Here is a tiny trained network, its code and every weight. The questions are about switching its units off for an input and a target symbol, where a switched-off unit gives its printed mean instead of its output.

import numpy as np


def w(rows, s, z=0):
    codes = np.array(rows[::2]) - 128.0
    scale = np.full(codes.shape[1], s)
    scale[-1] = z or s
    return codes * scale


def norm(h):
    return h / np.sqrt((h * h).mean(-1, keepdims=True) + 1e-5)


def f(y):
    return np.maximum(y, 0)


def softmax(a):
    e = np.exp(a - a.max(-1, keepdims=True))
    return e / e.sum(-1, keepdims=True)


def log_softmax(a):
    a = a - a.max(-1, keepdims=True)
    return a - np.log(np.exp(a).sum(-1, keepdims=True))


def net(x, mask):
    ids = ['ΛΞΣΩαετ'.index(c) for c in x.split()]
    T = len(ids)
    res = E[ids] + P[:T]
    r = norm(res)
    for j in range(3):
        rows = slice(3 * j, 3 * j + 3)
        q, k, v = (r @ M[0][rows].T for M in (Q, K, V))
        z = softmax(np.where(np.tri(T) > 0, q @ k.T / 3**0.5, -1e9)) @ v
        o = O[0][rows]
        res = res + np.where(mask[j], z, o[:, -1]) @ o[:, :-1]
    y = f(norm(res) @ A[0][:, :-1].T + A[0][:, -1])
    res = res + np.where(mask[3:7], y, B[0][:, -1]) @ B[0][:, :-1]
    return log_softmax(norm(res)[-1] @ U[:, :-1].T + U[:, -1])


Q, K, V, O, A, B = {}, {}, {}, {}, {}, {}
E = w([
[104,201,35],'Λ',
[65,208,61],'Ξ',
[160,151,30],'Σ',
[215,33,110],'Ω',
[183,122,38],'α',
[82,20,244],'ε',
[2,188,136],'τ',
],0.0086)
P = w([
[156,158,161],'0',
[129,139,133],'1',
[103,116,114],'2',
[129,142,133],'3',
[183,199,180],'4',
[130,141,134],'5',
[67,88,77],'6',
[129,143,133],'7',
[136,209,248],'8',
[128,142,134],'9',
],0.017)
Q[0] = w([
[183,95,112],'H1',
[50,74,33],'H1',
[95,94,131],'H1',
[218,102,185],'H2',
[33,28,133],'H2',
[201,232,251],'H2',
[98,176,115],'H3',
[154,117,174],'H3',
[61,80,107],'H3',
],0.017)
K[0] = w([
[182,111,144],'H1',
[151,201,168],'H1',
[166,190,166],'H1',
[141,69,117],'H2',
[142,154,212],'H2',
[2,32,47],'H2',
[106,140,163],'H3',
[63,113,113],'H3',
[217,184,116],'H3',
],0.019)
V[0] = w([
[106,75,56],'H1',
[156,156,69],'H1',
[201,146,164],'H1',
[173,141,35],'H2',
[111,7,184],'H2',
[250,61,111],'H2',
[119,95,109],'H3',
[104,145,146],'H3',
[111,171,66],'H3',
],0.016)
O[0] = w([
[154,95,94,81],'H1',
[154,129,131,72],'H1',
[101,148,127,162],'H1',
[193,104,127,20],'H2',
[8,95,78,254],'H2',
[144,24,114,144],'H2',
[83,148,168,117],'H3',
[149,87,136,132],'H3',
[100,145,124,60],'H3',
],0.014,0.0056)
A[0] = w([
[105,59,202,135],'N1',
[115,221,200,138],'N2',
[115,11,102,89],'N3',
[235,17,113,253],'N4',
],0.011,0.0074)
B[0] = w([
[105,165,63,175],'N1',
[156,105,27,176],'N2',
[140,144,4,174],'N3',
[161,120,169,254],'N4',
],0.022,0.0088)
U = w([
[151,133,126,121],'Λ',
[156,155,86,62],'Ξ',
[148,94,163,146],'Σ',
[156,52,3,18],'Ω',
[151,58,164,158],'α',
[58,119,131,208],'ε',
[139,210,31,2],'τ',
],0.014,0.0058)

Each question gives the input, a string of symbols that net reads in full, and the target symbol t.
The units are the heads (3 rows each of Q, K, V and O) and the neurons (one row each of A and B). Each row of codes is followed by its name. A weight is (code - 128) times the scale printed after its matrix; where a second scale follows, it is the last column's (O, A, B and U).
mask holds one flag per unit, heads first, then neurons. A switched-off unit (its flag False) gives its mean, the last column of its rows in O or B, instead of its output. The means were averaged over made-up inputs and are rounded, as every weight is.
A unit's drop is (log p(t) with every unit on - log p(t) with that unit switched off) / (log p(t) with every unit on - log p(t) with every unit switched off).
The circuit of an input: a set's keep is (log p(t) with only the set's units on - log p(t) with every unit switched off) / (log p(t) with every unit on - log p(t) with every unit switched off). Starting from all 7 units, units are removed one at a time, each time the one whose removal leaves the highest keep (on an exact tie, the one counted first), for as long as the keep stays at least 0.8.
units of the circuit, in order: the units of the circuit, biggest drop first
unit that matters most: the unit with the biggest drop
k most important neurons: the k neurons with the biggest drops, biggest first
heads that matter: for each layer, one digit per head in row order, 1 if its drop is at least 0.15 and else 0, layers parted by /
drop when u is switched off: that unit's drop, to one decimal
input Σ ε Λ Ω τ ε Ω, target τ: heads that matter -> 110
input Ω Ω τ Λ τ τ α, target τ: units of the circuit, in order -> H2
input ε Ω Ω ε ε Ω α, target ε: heads that matter -> 100
input ε Λ ε Λ τ, target ε: heads that matter -> 010
input ε τ α Ω τ ε Λ, target τ: 2 most important neurons -> N2, N4
input ε τ ε ε ε Ω τ ε τ, target τ: units of the circuit, in order -> N2, H2
input ε τ Ξ Σ ε ε α Ω ε, target α: heads that matter -> 110
input Σ Ξ α Ω ε ε α Σ τ, target α: heads that matter -> 110
input ε Λ Ξ Ξ τ ε Σ, target τ: heads that matter -> 010
input α Λ Ω, target α: heads that matter -> 010
input ε α Ω, target ε: heads that matter -> 000
input Ω Ω Ω Ω ε Σ ε α Λ, target ε: 2 most important neurons -> N3, N1
input Λ ε ε ε ε Σ, target α: drop when H2 is switched off -> 0.8
input Ξ α ε ε Ξ, target ε: drop when H1 is switched off -> 0.0
input ε Ω Ω ε τ, target Ω: drop when H2 is switched off -> 0.4
input Σ ε Ω Ω ε τ Ω Ξ τ, target Ω: unit that matters most -> H1
input τ Σ Ω ε τ τ Ω, target τ: drop when H2 is switched off -> 0.9
